[[126 135]
 [158 135]
 [114 126]]
->
[135 158]

[[110 131 129]
 [151 119 137]
 [107 140 104]
 [114 120 137]]
->
[129 119 107]

[[109  99]
 [123 107]
 [131 134]
 [106 112]
 [119 117]]
->
[ 99 123]

[[155 103 134 102 133]
 [122 124 104 110 123]]
->
[133 110]

[[122 138 131 153]
 [116 130 135 116]
 [153 147 128 133]
 [140 151 103 134]
 [137 108 118 121]]
->
[153 135 147 140]

[[108 106]
 [143 124]
 [117 122]
 [131 107]
 [111 116]]
->
[106 143]

[[158 112 138 123 141]
 [115 139 124 121 133]]
->
[141 121]

[[131 150 121]
 [124 106 135]]
->
[121 106]

[[102 139]
 [145 116]]
->
[139 145]
---
[[127 133 122]
 [ 99 125 127]
 [129 131 143]
 [112 135 123]
 [125 128 130]]
->
[[ 99 125 127]
 [129 131 143]]

[[139 115 116]
 [102 128 130]
 [116 128 130]
 [141 131 132]
 [116 120 122]]
->
[[102 128 130]
 [116 128 130]]

[[133 125 104]
 [134 126 123]
 [122 143 141]
 [124 135 120]
 [132 126 155]]
->
[[134 126 123]
 [122 143 141]]

[[126 118 120]
 [145 109 116]
 [144 111 149]
 [124 120 110]
 [114 140 120]]
->
[[145 109 116]
 [144 111 149]]

[[132 134 118 122 132]
 [113 126 128 131 130]
 [119 131 121 129 122]
 [124 123 140 139 137]
 [106 130 130 135 133]]
->
[[113 126 128]
 [119 131 121]]

[[150 116 126 122 138]
 [138 127 116 124 142]
 [125 134 116 127 137]]
->
[[138 127 116]
 [125 134 116]]

[[100 111 143 130 116]
 [107 114 145 108 112]
 [115 120 145 150 152]]
->
[[107 114 145]
 [115 120 145]]

[[132 136 133 107]
 [112 124 121 135]
 [124 134 127 123]
 [103 122 118 129]]
->
[[112 124 121]
 [124 134 127]]
---
[[129 127 128 129 127 128 128]
 [120 134 119 133 127 133 126]
 [128 127 128 128 128 128 130]
 [128 135 135 139 107 143 151]]
->
[[128 126 130 151]
 [128 133 128 143]
 [127 127 128 107]
 [129 133 128 139]
 [128 119 128 135]
 [127 134 127 135]
 [129 120 128 128]]

[[125 121 120 134 133 139 128 119 123]
 [129 119 128 133 139 137 129 133 138]
 [131 140 127 130 138 122 125 103 138]]
->
[[123 138 138]
 [119 133 103]
 [128 129 125]
 [139 137 122]
 [133 139 138]
 [134 133 130]
 [120 128 127]
 [121 119 140]
 [125 129 131]]

[[139 145 130 133 113]
 [112 103 137 149 123]
 [151 112 151 142 106]
 [111 121 117 112 147]
 [113 132 152 138 107]
 [134 151 118 146 139]
 [107 144 135 149 114]
 [136 129 148 105 133]
 [110 144 123 137 103]
 [122 137 106 134 128]]
->
[[113 123 106 147 107 139 114 133 103 128]
 [133 149 142 112 138 146 149 105 137 134]
 [130 137 151 117 152 118 135 148 123 106]
 [145 103 112 121 132 151 144 129 144 137]
 [139 112 151 111 113 134 107 136 110 122]]

[[118 126 125 140 127 155 120 140 107 116 133]
 [138 126 130 113 129 101 132 114 146 141 122]
 [121 136 124 150 126 150 136 143 122 111 136]
 [118 127 124 140 127 155 120 140 107 116 134]
 [139 133 131 123 128 103 141 118 153 137 124]
 [132 117 131 104 131 109 115 114 126 146 119]
 [137 139 130 133 126 109 148 123 156 129 128]]
->
[[133 122 136 134 124 119 128]
 [116 141 111 116 137 146 129]
 [107 146 122 107 153 126 156]
 [140 114 143 140 118 114 123]
 [120 132 136 120 141 115 148]
 [155 101 150 155 103 109 109]
 [127 129 126 127 128 131 126]
 [140 113 150 140 123 104 133]
 [125 130 124 124 131 131 130]
 [126 126 136 127 133 117 139]
 [118 138 121 118 139 132 137]]

[[114 132 124 135]
 [104 131 118 110]
 [131 116 120 116]]
->
[[135 110 116]
 [124 118 120]
 [132 131 116]
 [114 104 131]]

[[115 115 108 147]
 [103 107 114 141]
 [121 125 141 126]
 [111 138 135 132]
 [136 128 143 112]
 [103 110 113 142]
 [113 141 136 131]]
->
[[147 141 126 132 112 142 131]
 [108 114 141 135 143 113 136]
 [115 107 125 138 128 110 141]
 [115 103 121 111 136 103 113]]
